Below are the code and all the weights of a small trained network. Each question names an input and a class and asks about switching units off, where a switched-off unit gives its printed mean instead of its output.

import numpy as np


def w(rows, s, z=0):
    codes = np.array(rows[::2]) - 128.0
    scale = np.full(codes.shape[1], s)
    scale[-1] = z or s
    return codes * scale


def f(y):
    return np.maximum(y, 0)


def log_softmax(a):
    a = a - a.max(-1, keepdims=True)
    return a - np.log(np.exp(a).sum(-1, keepdims=True))


def net(x, mask):
    res = np.array(x, float).reshape(1, 8) / 4 @ E
    y = f(res @ A[0][:, :-1].T + A[0][:, -1])
    res = res + np.where(mask, y, B[0][:, -1]) @ B[0][:, :-1]
    return log_softmax(res[-1] @ U[:, :-1].T + U[:, -1])


A, B = {}, {}
E = w([
[28,60,156,86,106,128,157,137,214,124,108],'x0',
[128,130,132,96,65,27,101,141,111,137,178],'x1',
[183,191,175,131,96,143,102,121,237,177,131],'x2',
[128,128,127,129,128,130,128,127,127,127,127],'x3',
[119,162,50,173,154,112,110,138,195,44,217],'x4',
[70,137,75,117,132,186,49,184,124,220,178],'x5',
[171,113,106,110,1,230,109,163,114,50,110],'x6',
[91,163,210,85,169,136,32,78,100,56,116],'x7',
],0.0094)
A[0] = w([
[111,141,109,128,145,175,62,145,103,189,156,82],'n0',
[132,131,96,143,215,228,168,130,167,101,107,84],'n1',
[96,146,176,126,173,155,41,111,106,92,119,25],'n2',
[199,124,200,133,131,58,228,103,135,41,110,35],'n3',
[132,113,180,96,47,61,111,131,67,186,117,107],'n4',
[95,103,97,128,151,134,158,134,62,91,140,107],'n5',
[117,139,135,148,248,152,171,115,144,154,108,77],'n6',
[158,106,52,156,105,129,231,148,143,184,137,14],'n7',
[144,120,117,111,4,146,121,140,100,68,122,21],'n8',
[122,151,61,147,161,105,109,137,193,43,181,79],'n9',
[100,127,152,112,157,19,120,118,130,177,148,58],'n10',
[142,117,122,134,124,220,138,126,126,99,105,86],'n11',
[64,87,88,110,129,105,131,131,30,101,128,84],'n12',
[132,113,198,112,145,185,157,125,77,195,66,46],'n13',
[114,137,93,109,65,14,77,145,141,89,190,90],'n14',
[49,106,150,114,105,117,148,115,164,128,117,1],'n15',
[99,140,202,97,120,83,34,112,107,67,140,55],'n16',
[133,121,114,124,65,175,86,130,114,115,136,56],'n17',
[26,90,151,100,87,136,158,143,194,118,122,120],'n18',
[139,118,91,130,66,68,165,136,124,169,149,101],'n19',
[138,143,133,144,195,86,139,121,114,168,137,70],'n20',
[237,186,102,149,150,128,95,125,32,151,146,78],'n21',
[193,173,187,117,96,131,83,119,227,176,137,111],'n22',
[67,117,84,115,114,152,52,154,115,208,163,73],'n23',
],0.016,0.0071)
B[0] = w([
[130,161,59,116,125,101,146,129,131,122,112,223],'n0',
[129,102,107,187,110,168,165,129,82,122,168,227],'n1',
[127,128,137,69,131,192,147,144,123,146,108,207],'n2',
[123,181,12,117,123,95,143,133,130,132,95,240],'n3',
[127,142,115,181,134,171,109,98,127,119,198,221],'n4',
[134,160,172,165,122,115,118,115,140,141,80,197],'n5',
[134,113,153,132,108,105,163,164,113,128,180,213],'n6',
[118,145,168,48,146,202,127,135,126,139,91,233],'n7',
[127,138,161,89,134,63,143,167,145,130,177,235],'n8',
[121,180,147,118,155,139,41,74,174,130,167,236],'n9',
[134,128,162,106,119,75,144,165,136,123,174,222],'n10',
[130,122,148,133,118,110,158,156,115,136,176,215],'n11',
[128,162,190,183,125,109,136,117,124,132,62,215],'n12',
[120,166,124,148,148,165,72,86,152,117,184,236],'n13',
[134,99,107,200,111,168,165,125,85,119,181,232],'n14',
[139,70,124,119,126,120,95,117,143,111,113,176],'n15',
[122,118,143,73,136,199,150,148,119,149,110,215],'n16',
[128,137,151,103,135,87,142,149,140,130,164,203],'n17',
[144,34,104,125,127,98,95,119,126,121,98,238],'n18',
[120,116,142,103,132,188,150,143,108,141,118,205],'n19',
[130,128,157,90,127,97,125,150,146,124,154,193],'n20',
[131,2,115,126,121,103,89,113,142,112,95,249],'n21',
[122,161,200,188,127,105,138,117,111,132,51,244],'n22',
[131,177,44,116,124,95,148,128,134,121,106,250],'n23',
],0.03,0.016)
U = w([
[145,130,215,78,123,12,157,184,131,142,201,93],'0',
[112,120,180,34,165,191,150,132,85,185,84,101],'1',
[132,181,51,111,124,49,154,108,115,133,89,113],'2',
[119,159,169,150,178,123,41,42,150,128,196,120],'3',
[168,2,156,112,116,57,75,98,117,112,82,117],'4',
[133,166,247,199,122,54,146,101,91,169,38,119],'5',
[135,105,152,180,107,132,173,121,38,132,196,248],'6',
],0.0064,0.013)

Each question gives the input, the list of numbers given to net, and the class t.
The units are the neurons (one row each of A and B). Each row of codes is followed by its name. A weight is (code - 128) times the scale printed after its matrix; where a second scale follows, it is the last column's (A, B and U).
mask holds one flag per neuron, in row order. A switched-off neuron (its flag False) gives its mean, the last column of its row in B, instead of its output. The means were averaged over made-up inputs and are rounded, as every weight is.
A unit's drop is (log p(t) with every unit on - log p(t) with that unit switched off) / (log p(t) with every unit on - log p(t) with every unit switched off).
unit that matters most: the unit with the biggest drop
k most important neurons: the k neurons with the biggest drops, biggest first
drop of u: that unit's drop, to one decimal
input [-3,1,-5,-8,-8,-5,4,-4], class 3: unit that matters most -> n13
input [-4,-1,6,-4,0,-5,-2,4], class 5: 3 most important neurons -> [n22, n23, n0]
input [-6,0,4,2,-5,6,4,-2], class 2: 2 most important neurons -> [n0, n23]
input [8,-1,-1,-3,-5,1,-7,6], class 4: 2 most important neurons -> [n18, n15]
input [6,8,1,-4,6,2,-2,6], class 6: 3 most important neurons -> [n14, n21, n7]
input [-8,-2,-8,0,-5,-3,2,8], class 1: 4 most important neurons -> [n2, n16, n22, n18]
input [4,1,3,-3,7,-7,4,-6], class 2: 2 most important neurons -> [n3, n13]
input [2,-6,-7,-5,8,0,6,8], class 1: 3 most important neurons -> [n2, n16, n13]
input [-7,-4,1,5,-4,2,-8,5], class 0: 2 most important neurons -> [n6, n20]
input [6,2,-2,4,-3,-8,2,6], class 2: 2 most important neurons -> [n3, n7]
input [-2,-5,-7,2,-4,7,8,7], class 0: 3 most important neurons -> [n8, n17, n11]
input [7,-7,-3,-3,-2,1,5,-2], class 4: 2 most important neurons -> [n18, n14]
input [-3,8,7,3,-1,-7,-4,-6], class 6: 4 most important neurons -> [n14, n4, n23, n19]
input [-5,4,-1,2,8,2,-1,-7], class 3: unit that matters most -> n9
input [3,1,-6,7,-1,-6,-1,-7], class 1: drop of n19 -> 0.1
input [0,8,7,1,6,-5,5,5], class 6: drop of n5 -> 1.1
input [-6,0,4,0,-2,7,-2,-3], class 2: drop of n20 -> 0.0
